After every row comes one of two labels: whether the row has a hidden trait. Each part has its own trait and labels.
[  2.8   0.1  -9.7  -5.9 -17.3  -1.3   6.3   4.7   0.4 -11.5 -17.5  -0.8
   8.9 -11.4 -13.7  -0.7   9.6] : Tr
[ 13.3   2.6 -13.9 -69.5 -37.5  20.1  24.4   3.1  -9.6   8.2  32.2  -9.6
  15.4 -23.4 -49.3   2.9   5.9] : Tr
[ 23.2  -4.5 -15.1  -6.1  59.5 -17.4  26.8  19.7 -10.0  24.0 -23.2 -37.0
  21.6 -21.5   5.1 -38.9  -4.4] : Gz
[ 34.5  -9.2  -9.1  29.0  61.0 -11.1 -42.1  20.5  16.7  18.0 -29.7 -66.4
  19.0 -30.0  34.9 -53.8  39.2] : Gz
[ 37.9 -43.3 -19.9 -24.0  27.9  -9.9 -23.4  18.3 -12.6  42.9   2.4 -58.0
  12.3 -31.9  -2.1 -52.6  16.3] : Gz
[ 72.4 -48.3 -66.6 -39.7  49.9  43.7  24.4  16.1 -46.5  50.7  -0.2 -87.0
  45.0 -42.3 -43.4 -83.3  51.5] : Gz
[-10.3   9.6  12.9 -25.1 -17.4 -38.4   0.9  -2.7   9.4 -15.9 -12.9  16.8
  -0.6 -21.5   6.3  21.0  -2.5] : Tr
[ 24.8 -28.2 -12.0 -42.0  29.6 -31.3   6.5  19.3 -17.8  42.8   7.9 -29.8
  19.7 -15.1  -9.3 -19.1 -12.3] : Gz
[  4.1 -15.9  -0.8 -36.7   8.5 -58.3 -32.5  12.0  -1.5  52.0  10.8 -19.9
   9.4 -12.3  14.8  14.9 -27.7] : Gz
[ 29.8 -28.2 -27.6 -10.4  23.8  -9.3 -58.4   2.7  -6.8  23.3 -18.0 -61.2
  18.4   2.6  17.2 -36.7  15.1] : Gz
[ 31.3  -2.6 -14.6  -5.8   2.7  15.2 -29.2  14.3  -3.4 -10.9  17.5 -42.7
   1.9 -59.7 -27.8 -31.1  35.6] : Tr
[  5.8   7.2  -2.9 -14.5  -4.7  10.9 -18.2  -2.6   1.2  -7.3 -16.1   1.9
   3.9  -4.1 -17.2   7.8   0.3] : Tr
[ 33.8  -4.5 -36.0 -54.9  -2.2  62.4  61.1  15.9 -16.6 -20.2  -0.3 -41.0
  40.4 -37.8 -35.8 -31.2  38.8] : Tr
[ 37.6 -16.8 -19.1   0.8  33.8   6.5 -28.8  20.0   0.6  26.2 -22.3 -66.7
  15.0 -24.5  12.2 -41.9  25.8] : Gz
[ 24.2  16.7 -22.1  -7.7   2.5  28.5  23.5  14.8   0.0   8.1  -5.9 -22.5
   6.2 -44.6 -34.9 -26.0  30.4] : Tr
[ 30.8 -34.0  -9.9 -13.1  33.7   1.6 -52.6  11.0   0.9  45.4 -15.3 -74.4
  12.0 -13.8   7.2 -28.4  16.4] : Gz
[ 21.7 -12.6  -9.5 -49.4 -24.7  20.8  -8.8   4.9 -10.0  20.6  31.1 -23.7
  -0.9 -54.3 -26.3 -15.2  25.4] : Tr
[ 23.7   4.1  -5.8 -33.8 -14.6  20.8 -24.1  15.2  -4.8  16.6  39.7 -28.5
  -7.1 -58.0 -35.5 -21.6  20.4] : Tr
[-17.5  38.4  -6.5 -20.2 -14.7  12.2  28.5 -13.9   0.3  15.2 -21.8 -27.5
   9.2  12.6   0.8  20.4 -13.3] : Tr
[  8.8 -22.1 -10.2 -43.9  26.9 -45.0   8.3   8.5 -14.9  49.5   5.3  -7.7
   9.7  -1.8  -8.0   5.1 -31.5] : Gz
[ 37.4 -26.4 -16.9  -2.3  53.7 -26.6 -26.0  30.7  -6.1  24.4  -7.8 -92.8
  28.3 -47.2  28.7 -47.0  35.5] : Gz
[ 31.1 -39.3 -27.5 -85.5 -45.4  58.6 -48.8  -6.1 -32.9  31.0  59.0 -18.5
  -6.2 -19.2 -49.0 -13.8  15.4] : Tr
[ 65.0 -58.1 -48.2 -16.7  32.9  38.3 -48.0  11.5 -13.0  85.2   4.0 -99.9
  41.4 -17.2 -19.8 -75.0  66.7] : Gz
[ 33.7  -1.4 -13.2  23.8  48.3  -7.0 -48.0  14.0  15.2  30.9 -31.6 -80.3
  18.9 -20.5  23.7 -42.8  23.6] : Gz
[ 29.5  -8.1 -17.1  17.0  44.6  -4.4 -40.9  18.2  13.3  38.8 -19.5 -89.7
  30.8 -28.6  22.6 -43.3  32.2] : Gz
[ 13.8 -12.6 -18.5   6.8  54.1 -10.2 -74.8  -3.1   6.9  47.7 -37.7 -47.0
  21.4  25.9  11.3 -25.5  20.7] : Gz
[  3.6   6.5  -9.4 -48.0 -15.0  26.3  53.9  -3.5  -6.3  -7.5  -3.1  14.7
  21.5  32.3 -15.6  25.9  -6.6] : Tr
[  6.0   4.1 -15.3 -24.9   3.9   1.9  43.0   7.0   0.2 -20.7 -20.7 -26.5
  17.7   2.7  -9.6  15.2   3.2] : Tr
[ 21.5  -2.9  -0.6   0.8  53.5 -30.9   8.3  16.1   3.1  19.8 -24.7 -53.6
  15.8 -20.1  13.6 -33.6   0.2] : Gz
[ 12.7  12.9 -33.5 -24.2  20.2  55.8  47.4  -4.0 -10.4  -8.1 -43.4  45.0
  15.6   3.2 -27.9  -8.2  23.3] : Tr
[ 22.5  20.3 -16.0   6.9  54.8  -9.0  48.3  31.6  -4.6   6.4 -24.1 -41.2
  23.3 -52.2  14.9 -31.1  -3.9] : Gz
[ 16.2  -0.4 -14.9 -16.4  39.5 -36.7   4.3   9.8 -13.2  28.9 -15.1 -29.3
   6.9  -6.4   4.4 -10.4 -18.8] : Gz
[ 21.7   2.1 -16.4 -18.7  -4.1  10.5   1.7   3.7  -4.1  -5.0   4.8  -9.6
   9.2 -26.1 -20.8   3.6  18.7] : Tr
[ 20.1 -15.5 -30.1 -51.8   6.2  40.9  22.1   7.1 -14.5  18.1 -16.4  -7.8
  18.3 -17.9 -39.4 -15.0  29.9] : Tr
[ 51.0 -23.2 -35.3 -35.5  -2.8  79.0   6.5   1.8 -21.8   0.1  12.2 -49.0
   6.4 -24.2 -53.5 -51.4  47.8] : Tr
[ 20.9 -14.9  -5.1 -43.1 -16.4  22.4  -6.6  -2.0 -10.4 -23.9  28.7 -43.3
   1.9  -5.9 -30.3  -6.4   9.6] : Tr
[ 43.4 -59.3 -45.2 -46.9 -18.8  63.7 -44.3 -10.0 -41.7   2.3  31.1 -49.5
   9.0   3.9 -55.8 -26.0  43.2] : Tr
[ 11.8 -18.3 -10.6 -27.3 -22.8  11.8  16.1  -4.4 -10.4 -22.5 -13.5 -21.9
  15.6 -20.1 -16.9 -17.0  21.6] : Tr
[ 11.9  13.5  -7.6 -29.9   0.6   5.0 -23.6  11.5   1.3  20.3  21.5  -4.7
 -13.9 -58.1 -19.2  -9.9  17.3] : Tr
[ -0.5 -20.9  21.3 -23.8  28.4 -73.0 -60.8  20.2  18.0  44.4   1.4 -52.4
  10.4 -42.0  33.8  -1.5  -0.9] : Gz
[ 20.6 -18.0 -25.0 -30.4 -11.7  24.9 -37.7  -0.6 -15.1 -15.3  15.6 -38.0
  12.4 -16.8 -26.7 -12.9  22.5] : Tr
[ 22.7  19.3 -15.0   5.8  71.4 -19.3  26.7  15.2  -4.7  10.2 -32.3 -38.9
  22.1 -14.8   7.8 -27.7   4.2] : Gz
[ 32.2 -20.4 -14.2  -0.7  29.7  -6.9 -20.6  26.5  -1.1  45.8  -0.8 -63.1
  22.8 -44.8   3.8 -33.5  13.6] : Gz
[  3.6  23.2   0.1  -2.7  -5.4  -2.4 -32.3  -9.0  -0.7  20.9  12.4  10.2
 -10.8 -12.4 -11.5  12.9  -4.3] : Tr
[  1.9 -14.0  -3.5 -53.0   0.8   8.5  28.0   5.6  -4.2 -16.0   4.9 -20.7
  16.8  -0.7 -16.6  13.3   5.3] : Tr
[ 27.4   3.1 -19.1  29.4  45.1  -8.7   3.6  17.1  -2.0  28.7 -24.6 -61.7
  32.7 -37.1  -1.0 -45.2  23.1] : Gz
[  8.3 -10.7  10.3  -0.4  13.2 -52.2 -80.3  13.9  23.5  32.6 -22.8 -77.9
   8.0 -18.3  38.0  -0.6   7.8] : Gz
[ 21.2  -1.5 -16.8 -19.0 -24.8   3.2  41.7   8.3  -3.6  28.1  25.1 -27.7
  -1.8 -23.2 -22.7 -10.4  12.6] : Tr
[ 34.6 -22.9 -27.9 -28.6  32.1  -4.7  15.3  15.5 -29.1  31.5 -12.8 -44.6
  15.8 -24.5  -4.1 -37.0  -9.7] : Gz
[ 23.4  -1.5 -19.0   9.6  32.9  48.2 -40.4  10.6   9.3  51.1 -15.9 -65.3
  31.5 -22.6   2.0 -32.4   9.8] : Gz
[ 51.0 -23.6 -32.2  18.1  39.1  10.5 -43.0  10.9  -0.6  29.2 -25.9 -99.9
  29.0 -13.2  -0.7 -60.7  42.9] : Gz
[ 24.5 -17.6 -22.7 -38.5  18.2 -45.4  21.8  32.1 -17.0  41.7  13.6 -51.5
  25.3 -61.9  -7.6 -19.7   3.3] : Gz
[ 21.1  -3.7 -11.1 -44.5 -27.0  14.6  44.8   9.5  -7.9  -9.9  10.7 -37.6
  20.4 -55.7 -12.6  -5.6   7.7] : Tr
[ 13.3  -8.6 -11.9   9.7  54.3  14.5 -48.8   2.1  13.2  57.2 -34.5 -21.2
  21.2  21.4   5.3 -19.6   8.8] : Gz
[ 38.9 -36.0 -20.3  -9.8  52.2 -25.3 -46.0  17.5  -6.6  35.9 -12.5 -79.3
  14.4 -29.0  10.4 -52.5  26.3] : Gz
[ 25.6 -20.0  -5.8  -9.8  39.2 -28.6 -41.9  16.1   4.6  29.4 -13.8 -80.0
   8.7 -23.0  28.3 -32.7   3.2] : Gz
[ 19.3  -9.4  -5.8 -29.8  33.9 -45.6  23.8  23.2  -8.5  28.8  -5.0 -42.5
  20.5 -43.1  11.6 -32.6  -6.4] : Gz
[  7.1  26.8  -8.9 -22.3   9.9  50.2 -25.9  -3.2  -6.4   4.0   8.7   1.0
  -5.1  -5.0 -35.7 -10.0  14.4] : Tr
[ 29.1   3.3 -23.4  -0.3   1.7  25.8  26.6   1.0 -13.6 -25.8 -19.0 -37.5
  18.3 -36.7 -20.1 -31.8  31.5] : Tr
[ 22.4  -7.7 -13.9  -4.8  36.6 -37.5 -25.7  18.5  -2.9  53.6  -9.7 -38.9
  22.5  -0.5   8.1 -23.1   2.0] : Gz
[  3.2 -45.5  -7.5 -47.3  14.9 -30.8 -74.1   4.7  -3.6  65.2  -9.2 -26.0
   1.7  17.8  -0.4   1.0 -15.4] : Gz
[ 28.8 -34.8   8.8 -24.6  16.6 -45.6 -42.6  33.9   4.4  62.9  17.7 -91.4
  24.7 -77.7  19.3 -32.6  16.3] : Gz
[ 29.1 -18.0 -21.0 -11.4  50.1  27.6 -25.6   4.6  -4.0  49.3 -13.5 -51.2
  18.8 -12.7  -6.9 -40.9  23.1] : Gz
